Below is a small trained network, with its code and all its weights. Each question gives an input and a class and asks what happens when units are switched off, that is, made to give their printed mean instead of their output.

import numpy as np


def w(rows, s, z=0):
    codes = np.array(rows[::2]) - 128.0
    scale = np.full(codes.shape[1], s)
    scale[-1] = z or s
    return codes * scale


def norm(h):
    return h / np.sqrt((h * h).mean(-1, keepdims=True) + 1e-5)


def f(y):
    return y / 2 * (1 + np.tanh(0.7978845608 * (y + 0.044715 * y**3)))


def log_softmax(a):
    a = a - a.max(-1, keepdims=True)
    return a - np.log(np.exp(a).sum(-1, keepdims=True))


def net(x, mask):
    res = np.array(x, float).reshape(1, 4) / 4 @ E
    u = 0
    for l in range(3):
        y = f(norm(res) @ A[l][:, :-1].T + A[l][:, -1])
        res = res + np.where(mask[u : u + 3], y, B[l][:, -1]) @ B[l][:, :-1]
        u += 3
    return log_softmax(norm(res)[-1] @ U[:, :-1].T + U[:, -1])


A, B = {}, {}
E = w([
[236,115,190,167,253],'x0',
[105,122,139,137,130],'x1',
[82,181,125,3,229],'x2',
[137,83,187,25,22],'x3',
],0.0045)
A[0] = w([
[84,170,120,134,115,2],'L0N0',
[239,64,219,140,235,72],'L0N1',
[150,254,120,211,165,127],'L0N2',
],0.0058,0.0009)
B[0] = w([
[109,55,123,129,146,126],'L0N0',
[2,131,72,65,14,254],'L0N1',
[153,102,78,131,93,191],'L0N2',
],0.0085,0.0036)
A[1] = w([
[101,254,202,29,228,62],'L1N0',
[169,215,108,192,252,183],'L1N1',
[129,167,219,55,70,1],'L1N2',
],0.0064,0.0009)
B[1] = w([
[79,207,226,253,54,251],'L1N0',
[100,105,5,236,82,167],'L1N1',
[188,71,118,129,226,217],'L1N2',
],0.0069,0.0033)
A[2] = w([
[107,171,204,85,182,252],'L2N0',
[61,120,100,121,76,107],'L2N1',
[179,157,254,98,117,153],'L2N2',
],0.0052,0.0028)
B[2] = w([
[184,79,91,171,86,224],'L2N0',
[106,158,152,68,176,252],'L2N1',
[182,46,28,254,114,190],'L2N2',
],0.0086,0.0022)
U = w([
[23,176,88,20,60,102],'0',
[167,220,232,203,51,254],'1',
[185,71,49,119,164,254],'2',
[108,109,113,89,137,243],'3',
[253,240,171,82,207,2],'4',
[203,148,160,113,208,2],'5',
],0.0055,0.003)

Each question gives the input, the list of numbers given to net, and the class t.
The units are the neurons (one row each of A and B). Each row of codes is followed by its name. A weight is (code - 128) times the scale printed after its matrix; where a second scale follows, it is the last column's (A, B and U).
mask holds one flag per neuron, layer by layer. A switched-off neuron (its flag False) gives its mean, the last column of its row in B, instead of its output. The means were averaged over made-up inputs and are rounded, as every weight is.
A unit's drop is (log p(t) with every unit on - log p(t) with that unit switched off) / (log p(t) with every unit on - log p(t) with every unit switched off).
The circuit of an input: a set's keep is (log p(t) with only the set's units on - log p(t) with every unit switched off) / (log p(t) with every unit on - log p(t) with every unit switched off). Starting from all 9 units, units are removed one at a time, each time the one whose removal leaves the highest keep (on an exact tie, the one counted first), for as long as the keep stays at least 0.8.
units of the circuit, in order: the units of the circuit, biggest drop first
top k neurons: the k neurons with the biggest drops, biggest first
k most important neurons of layer l: the k neurons of layer l with the biggest drops, biggest first
drop of u: that unit's drop, to one decimal
input [-4,-1,3,7], class 2: top 2 neurons => [L0N1 L1N2]
input [-4,1,7,7], class 1: units of the circuit, in order => [L1N0 L0N1 L0N2]
input [4,7,5,7], class 2: units of the circuit, in order => [L2N2]
input [-2,3,-1,5], class 2: units of the circuit, in order => [L0N1 L1N2 L1N0]
input [-1,4,5,-2], class 1: top 2 neurons => [L1N0 L0N1]
input [-5,4,7,-6], class 1: units of the circuit, in order => [L0N1 L1N0]
input [3,1,8,6], class 1: top 2 neurons => [L1N0 L0N2]
input [8,-8,7,-8], class 0: units of the circuit, in order => [L0N1 L1N2]
input [-1,-6,3,7], class 2: units of the circuit, in order => [L2N2 L0N1]
input [-6,4,7,-1], class 1: units of the circuit, in order => [L1N0 L0N1]
input [-3,7,-2,7], class 2: units of the circuit, in order => [L0N1 L1N2 L1N0]
input [5,-1,8,-8], class 1: top 2 neurons => [L1N0 L1N2]
input [8,4,-6,7], class 0: top 3 neurons => [L0N1 L1N0 L2N0]
input [6,0,3,-6], class 0: most important neuron of layer 1 => [L1N2]
input [1,0,-4,5], class 2: 2 most important neurons of layer 0 => [L0N1 L0N2]
input [6,-3,7,-7], class 1: drop of L1N1 => -0.2
input [0,1,5,-2], class 1: drop of L0N1 => 0.1
input [0,2,8,1], class 1: drop of L1N0 => 1.2
